Here is a tiny trained network, its code and every weight. The questions are about switching its units off for an input and a class, where a switched-off unit gives its printed mean instead of its output.

import numpy as np


def w(rows, s, z=0):
    codes = np.array(rows[::2]) - 128.0
    scale = np.full(codes.shape[1], s)
    scale[-1] = z or s
    return codes * scale


def f(y):
    return np.maximum(y, 0)


def log_softmax(a):
    a = a - a.max(-1, keepdims=True)
    return a - np.log(np.exp(a).sum(-1, keepdims=True))


def net(x, mask):
    res = np.array(x, float).reshape(1, 8) / 4 @ E
    y = f(res @ A[0][:, :-1].T + A[0][:, -1])
    res = res + np.where(mask, y, B[0][:, -1]) @ B[0][:, :-1]
    return log_softmax(res[-1] @ U[:, :-1].T + U[:, -1])


A, B = {}, {}
E = w([
[111,245,81,132,175,234,130,40,90],'x0',
[143,114,54,6,28,95,153,28,169],'x1',
[131,131,127,128,128,128,129,130,126],'x2',
[191,141,38,129,91,99,61,191,18],'x3',
[129,131,124,128,124,127,130,128,125],'x4',
[210,197,135,17,245,116,61,219,216],'x5',
[169,29,198,33,125,253,96,143,38],'x6',
[50,57,10,143,175,192,145,185,191],'x7',
],0.0039)
A[0] = w([
[182,206,254,121,86,54,126,80,67,107],'neuron 0',
[124,244,78,128,146,234,129,54,119,78],'neuron 1',
[129,82,167,65,122,178,125,165,84,2],'neuron 2',
[131,41,150,133,90,30,124,157,157,108],'neuron 3',
[97,49,14,162,151,193,141,161,173,92],'neuron 4',
[105,163,104,169,135,72,129,119,153,38],'neuron 5',
[162,191,124,22,171,106,118,172,182,59],'neuron 6',
[123,61,187,65,121,203,121,111,83,70],'neuron 7',
[120,137,167,188,169,131,117,147,111,107],'neuron 8',
[124,100,55,10,73,77,145,20,150,84],'neuron 9',
[160,155,36,122,90,103,127,171,37,236],'neuron 10',
[80,57,117,233,28,130,169,43,65,49],'neuron 11',
[144,33,160,119,113,50,122,185,165,84],'neuron 12',
[81,115,233,134,141,170,173,49,241,178],'neuron 13',
[113,134,173,232,198,142,133,174,82,99],'neuron 14',
[140,152,167,129,114,104,128,111,105,100],'neuron 15',
[92,206,88,202,122,7,140,123,192,47],'neuron 16',
],0.0088,0.0027)
B[0] = w([
[13,67,49,109,144,150,150,137,207,254],'neuron 0',
[60,152,203,150,167,132,193,72,51,222],'neuron 1',
[200,124,89,126,121,170,125,49,154,177],'neuron 2',
[73,166,168,154,150,139,161,83,58,220],'neuron 3',
[35,79,73,93,134,132,161,128,202,222],'neuron 4',
[179,110,113,115,124,172,124,81,125,170],'neuron 5',
[183,159,171,105,212,111,120,202,162,216],'neuron 6',
[231,119,81,134,121,174,182,83,115,209],'neuron 7',
[141,139,170,140,69,134,133,156,153,180],'neuron 8',
[138,130,202,213,22,160,124,202,166,242],'neuron 9',
[136,114,76,134,101,35,96,142,50,240],'neuron 10',
[191,186,173,68,251,117,96,187,177,253],'neuron 11',
[66,183,173,144,159,145,154,69,74,215],'neuron 12',
[139,117,48,128,98,29,71,163,33,245],'neuron 13',
[140,138,186,166,25,131,124,168,166,217],'neuron 14',
[95,108,106,117,128,135,130,123,158,162],'neuron 15',
[239,86,90,96,116,211,140,55,108,240],'neuron 16',
],0.016,0.0057)
U = w([
[230,94,86,107,115,211,151,36,125,96],'0',
[165,183,180,68,238,112,94,195,186,103],'1',
[37,180,194,171,154,135,187,52,50,99],'2',
[130,124,191,205,2,140,112,194,182,103],'3',
[22,48,52,90,138,137,156,128,220,114],'4',
[130,125,117,129,124,111,130,130,109,254],'5',
[136,112,61,127,98,21,61,141,39,112],'6',
],0.0069,0.0086)

Each question gives the input, the list of numbers given to net, and the class t.
The units are the neurons (one row each of A and B). Each row of codes is followed by its name. A weight is (code - 128) times the scale printed after its matrix; where a second scale follows, it is the last column's (A, B and U).
mask holds one flag per neuron, in row order. A switched-off neuron (its flag False) gives its mean, the last column of its row in B, instead of its output. The means were averaged over made-up inputs and are rounded, as every weight is.
A unit's drop is (log p(t) with every unit on - log p(t) with that unit switched off) / (log p(t) with every unit on - log p(t) with every unit switched off).
The circuit of an input: a set's keep is (log p(t) with only the set's units on - log p(t) with every unit switched off) / (log p(t) with every unit on - log p(t) with every unit switched off). Starting from the 12 units with the biggest drops (on a tie, the unit counted first), units are removed one at a time, each time the one whose removal leaves the highest keep (on an exact tie, the one counted first), for as long as the keep stays at least 0.8.
units of the circuit, in order: the units of the circuit, biggest drop first
top k neurons: the k neurons with the biggest drops, biggest first
drop when u is switched off: that unit's drop, to one decimal
input [-3,0,-8,2,-8,4,1,8], class 4: units of the circuit, in order	neuron 4
input [7,-8,4,8,7,-3,3,3], class 3: top 2 neurons	neuron 14; neuron 13
input [-7,2,-7,-4,-7,6,-3,-7], class 2: top 3 neurons	neuron 12; neuron 3; neuron 11
input [-4,8,-7,0,1,-4,-7,-4], class 3: top 3 neurons	neuron 9; neuron 7; neuron 2
input [-1,6,5,6,-3,-2,3,1], class 3: top 3 neurons	neuron 9; neuron 13; neuron 16
input [-3,-6,-1,5,-4,-8,-7,2], class 1: top 2 neurons	neuron 11; neuron 7
input [-2,-8,-3,-2,-1,-4,-5,-6], class 3: top 3 neurons	neuron 14; neuron 8; neuron 4
input [-6,-5,3,-8,3,0,0,4], class 6: top 3 neurons	neuron 13; neuron 1; neuron 9
input [3,7,3,8,2,-1,-8,4], class 0: top 2 neurons	neuron 16; neuron 13
input [0,7,-7,-8,-7,-7,-1,-3], class 6: top 4 neurons	neuron 13; neuron 6; neuron 14; neuron 8
input [-3,-2,5,-6,-5,-8,2,-8], class 1: top 2 neurons	neuron 11; neuron 4
input [-1,2,0,-6,1,-7,3,4], class 1: top 2 neurons	neuron 11; neuron 10
input [-2,5,-1,7,4,-3,-7,-3], class 0: top 2 neurons	neuron 16; neuron 13
input [-7,6,2,-1,-8,5,-1,-2], class 2: units of the circuit, in order	neuron 12
input [7,-5,5,0,-6,4,4,-2], class 2: drop when neuron 8 is switched off	0.0
input [-8,0,-4,-8,-3,0,-3,-6], class 2: drop when neuron 10 is switched off	0.4
input [-6,-1,-5,7,-6,6,-7,7], class 0: drop when neuron 5 is switched off	0.2
